Below are the code and all the weights of a small trained network. Each question names an input and a class and asks about switching units off, where a switched-off unit gives its printed mean instead of its output.

import numpy as np


def w(rows, s, z=0):
    codes = np.array(rows[::2]) - 128.0
    scale = np.full(codes.shape[1], s)
    scale[-1] = z or s
    return codes * scale


def f(y):
    return np.maximum(y, 0)


def log_softmax(a):
    a = a - a.max(-1, keepdims=True)
    return a - np.log(np.exp(a).sum(-1, keepdims=True))


def net(x, mask):
    res = np.array(x, float).reshape(1, 6) / 4 @ E
    y = f(res @ A[0][:, :-1].T + A[0][:, -1])
    res = res + np.where(mask, y, B[0][:, -1]) @ B[0][:, :-1]
    return log_softmax(res[-1] @ U[:, :-1].T + U[:, -1])


A, B = {}, {}
E = w([
[28,143,123,113,142,127,133,129,138,122,176,171],'x0',
[131,59,89,122,243,148,2,128,59,28,30,134],'x1',
[128,111,103,45,37,164,117,99,71,85,181,91],'x2',
[193,162,19,181,99,126,81,244,192,51,194,117],'x3',
[147,13,207,156,135,55,87,240,47,72,28,28],'x4',
[150,101,143,149,224,94,147,145,139,108,128,52],'x5',
],0.0077)
A[0] = w([
[100,52,168,171,126,88,113,156,86,118,82,90,63],'n0',
[118,141,105,2,84,208,168,72,65,163,89,188,214],'n1',
[127,144,36,160,180,139,62,213,147,44,66,144,198],'n2',
[149,17,159,179,182,131,81,166,155,58,68,74,254],'n3',
[149,89,6,88,109,180,60,116,80,2,103,121,76],'n4',
[162,126,129,221,161,40,136,232,173,110,197,64,118],'n5',
[150,137,125,159,4,112,163,200,150,137,162,108,160],'n6',
[117,106,178,28,91,113,140,117,99,112,151,66,120],'n7',
[122,73,217,149,110,103,71,197,72,114,80,106,80],'n8',
[66,83,157,106,196,109,123,81,89,108,147,112,142],'n9',
[129,107,35,48,97,195,55,79,126,27,146,178,58],'n10',
],0.0094,0.0042)
B[0] = w([
[93,129,95,147,174,97,26,142,162,148,98,74,195],'n0',
[74,212,192,188,136,131,164,205,162,190,182,142,229],'n1',
[162,176,109,224,209,255,114,131,94,159,204,203,229],'n2',
[196,71,43,112,180,100,120,224,140,73,81,135,251],'n3',
[167,186,75,199,203,225,159,164,64,187,219,182,212],'n4',
[71,138,145,53,41,125,152,183,216,185,118,87,219],'n5',
[168,161,41,220,207,212,84,157,109,141,169,144,211],'n6',
[199,167,88,214,227,156,124,183,117,117,164,150,171],'n7',
[117,87,94,113,151,97,97,119,162,47,74,70,211],'n8',
[206,126,32,178,178,198,108,178,69,101,186,206,182],'n9',
[138,179,110,222,95,167,126,204,165,245,204,218,197],'n10',
],0.009,0.016)
U = w([
[36,188,160,70,22,163,156,105,156,221,140,146,25],'0',
[121,22,151,154,195,63,63,157,73,91,43,46,25],'1',
[135,187,72,134,163,254,121,89,91,166,136,183,254],'2',
],0.0081,0.0069)

Each question gives the input, the list of numbers given to net, and the class t.
The units are the neurons (one row each of A and B). Each row of codes is followed by its name. A weight is (code - 128) times the scale printed after its matrix; where a second scale follows, it is the last column's (A, B and U).
mask holds one flag per neuron, in row order. A switched-off neuron (its flag False) gives its mean, the last column of its row in B, instead of its output. The means were averaged over made-up inputs and are rounded, as every weight is.
A unit's drop is (log p(t) with every unit on - log p(t) with that unit switched off) / (log p(t) with every unit on - log p(t) with every unit switched off).
The circuit of an input: a set's keep is (log p(t) with only the set's units on - log p(t) with every unit switched off) / (log p(t) with every unit on - log p(t) with every unit switched off). Starting from all 11 units, units are removed one at a time, each time the one whose removal leaves the highest keep (on an exact tie, the one counted first), for as long as the keep stays at least 0.8.
units of the circuit, in order: the units of the circuit, biggest drop first
unit that matters most: the unit with the biggest drop
top k neurons: the k neurons with the biggest drops, biggest first
drop when u is switched off: that unit's drop, to one decimal
input [-7,7,-4,-6,-2,1], class 1: units of the circuit, in order : (n3; n10; n6)
input [1,-3,-4,-6,-2,0], class 0: units of the circuit, in order : (n2; n6; n4)
input [-7,-1,-8,-8,-2,4], class 1: units of the circuit, in order : (n2; n4)
input [-5,2,-4,5,4,8], class 1: unit that matters most : n3
input [0,4,-7,-3,0,0], class 1: units of the circuit, in order : (n4; n10; n6)
input [4,5,5,1,7,8], class 1: top 2 neurons : (n3; n8)
input [1,-8,0,1,6,2], class 1: units of the circuit, in order : (n2; n4)
input [-8,-8,-5,-3,1,6], class 0: top 2 neurons : (n5; n2)
input [1,7,0,-3,5,8], class 1: drop when n3 is switched off : 0.2
input [8,-1,3,-2,-3,-4], class 0: drop when n3 is switched off : 0.1
input [5,2,0,0,-4,-4], class 0: drop when n5 is switched off : -0.1
input [-8,7,-3,-8,6,-2], class 1: drop when n4 is switched off : 0.0
